Here is a tiny trained network, its code and every weight. The questions are about switching its units off for an input and a class, where a switched-off unit gives its printed mean instead of its output.

import numpy as np


def w(rows, s, z=0):
    codes = np.array(rows[::2]) - 128.0
    scale = np.full(codes.shape[1], s)
    scale[-1] = z or s
    return codes * scale


def f(y):
    return y / 2 * (1 + np.tanh(0.7978845608 * (y + 0.044715 * y**3)))


def log_softmax(a):
    a = a - a.max(-1, keepdims=True)
    return a - np.log(np.exp(a).sum(-1, keepdims=True))


def net(x, mask):
    res = np.array(x, float).reshape(1, 4) / 4 @ E
    y = f(res @ A[0][:, :-1].T + A[0][:, -1])
    res = res + np.where(mask, y, B[0][:, -1]) @ B[0][:, :-1]
    return log_softmax(res[-1] @ U[:, :-1].T + U[:, -1])


A, B = {}, {}
E = w([
[77,187,219,49,231,86,254],'x0',
[165,91,155,239,19,157,190],'x1',
[184,189,160,30,190,32,189],'x2',
[134,85,108,81,95,114,188],'x3',
],0.0055)
A[0] = w([
[124,154,57,76,125,151,38,250],'neuron 0',
[139,180,200,81,134,79,123,5],'neuron 1',
[102,90,119,254,39,153,129,62],'neuron 2',
[150,193,184,69,184,66,131,126],'neuron 3',
[143,154,155,81,169,103,159,11],'neuron 4',
[151,184,210,157,82,112,186,254],'neuron 5',
[194,95,224,175,110,98,196,175],'neuron 6',
],0.0081,0.004)
B[0] = w([
[107,170,104,101,49,194,120,222],'neuron 0',
[150,88,166,187,189,117,131,154],'neuron 1',
[226,94,189,148,174,90,255,253],'neuron 2',
[141,117,53,145,172,49,137,223],'neuron 3',
[194,122,155,123,182,73,86,157],'neuron 4',
[63,115,45,83,54,146,125,215],'neuron 5',
[56,177,140,174,87,155,45,194],'neuron 6',
],0.0093,0.0063)
U = w([
[85,169,88,166,62,225,117,233],'0',
[23,231,31,11,156,105,101,214],'1',
[229,124,188,150,254,56,194,3],'2',
],0.0067,0.0043)

Each question gives the input, the list of numbers given to net, and the class t.
The units are the neurons (one row each of A and B). Each row of codes is followed by its name. A weight is (code - 128) times the scale printed after its matrix; where a second scale follows, it is the last column's (A, B and U).
mask holds one flag per neuron, in row order. A switched-off neuron (its flag False) gives its mean, the last column of its row in B, instead of its output. The means were averaged over made-up inputs and are rounded, as every weight is.
A unit's drop is (log p(t) with every unit on - log p(t) with that unit switched off) / (log p(t) with every unit on - log p(t) with every unit switched off).
The circuit of an input: a set's keep is (log p(t) with only the set's units on - log p(t) with every unit switched off) / (log p(t) with every unit on - log p(t) with every unit switched off). Starting from all 7 units, units are removed one at a time, each time the one whose removal leaves the highest keep (on an exact tie, the one counted first), for as long as the keep stays at least 0.8.
units of the circuit, in order: the units of the circuit, biggest drop first
top k neurons: the k neurons with the biggest drops, biggest first
drop when u is switched off: that unit's drop, to one decimal
input [0,3,-6,6], class 2: top 2 neurons	(neuron 2; neuron 0)
input [3,-7,8,-4], class 2: units of the circuit, in order	(neuron 1)
input [4,-7,2,2], class 2: units of the circuit, in order	(neuron 1; neuron 4)
input [8,3,1,1], class 1: top 2 neurons	(neuron 5; neuron 2)
input [8,-6,4,8], class 2: top 2 neurons	(neuron 1; neuron 4)
input [6,3,7,-1], class 1: top 3 neurons	(neuron 5; neuron 2; neuron 6)
input [-5,2,-2,-5], class 2: top 3 neurons	(neuron 2; neuron 5; neuron 6)
input [5,2,3,1], class 1: top 2 neurons	(neuron 2; neuron 5)
input [8,-7,6,-1], class 2: top 2 neurons	(neuron 1; neuron 4)
input [-4,2,-2,8], class 2: top 2 neurons	(neuron 2; neuron 5)
input [5,3,2,-5], class 1: top 2 neurons	(neuron 2; neuron 5)
input [7,-5,4,0], class 2: top 2 neurons	(neuron 1; neuron 4)
input [2,7,6,-4], class 1: top 2 neurons	(neuron 5; neuron 2)
input [8,-7,3,1], class 2: units of the circuit, in order	(neuron 1)
input [7,2,2,2], class 1: drop when neuron 6 is switched off	0.1
input [-5,2,-8,-4], class 2: drop when neuron 2 is switched off	1.0
input [8,-6,2,8], class 2: drop when neuron 5 is switched off	0.0
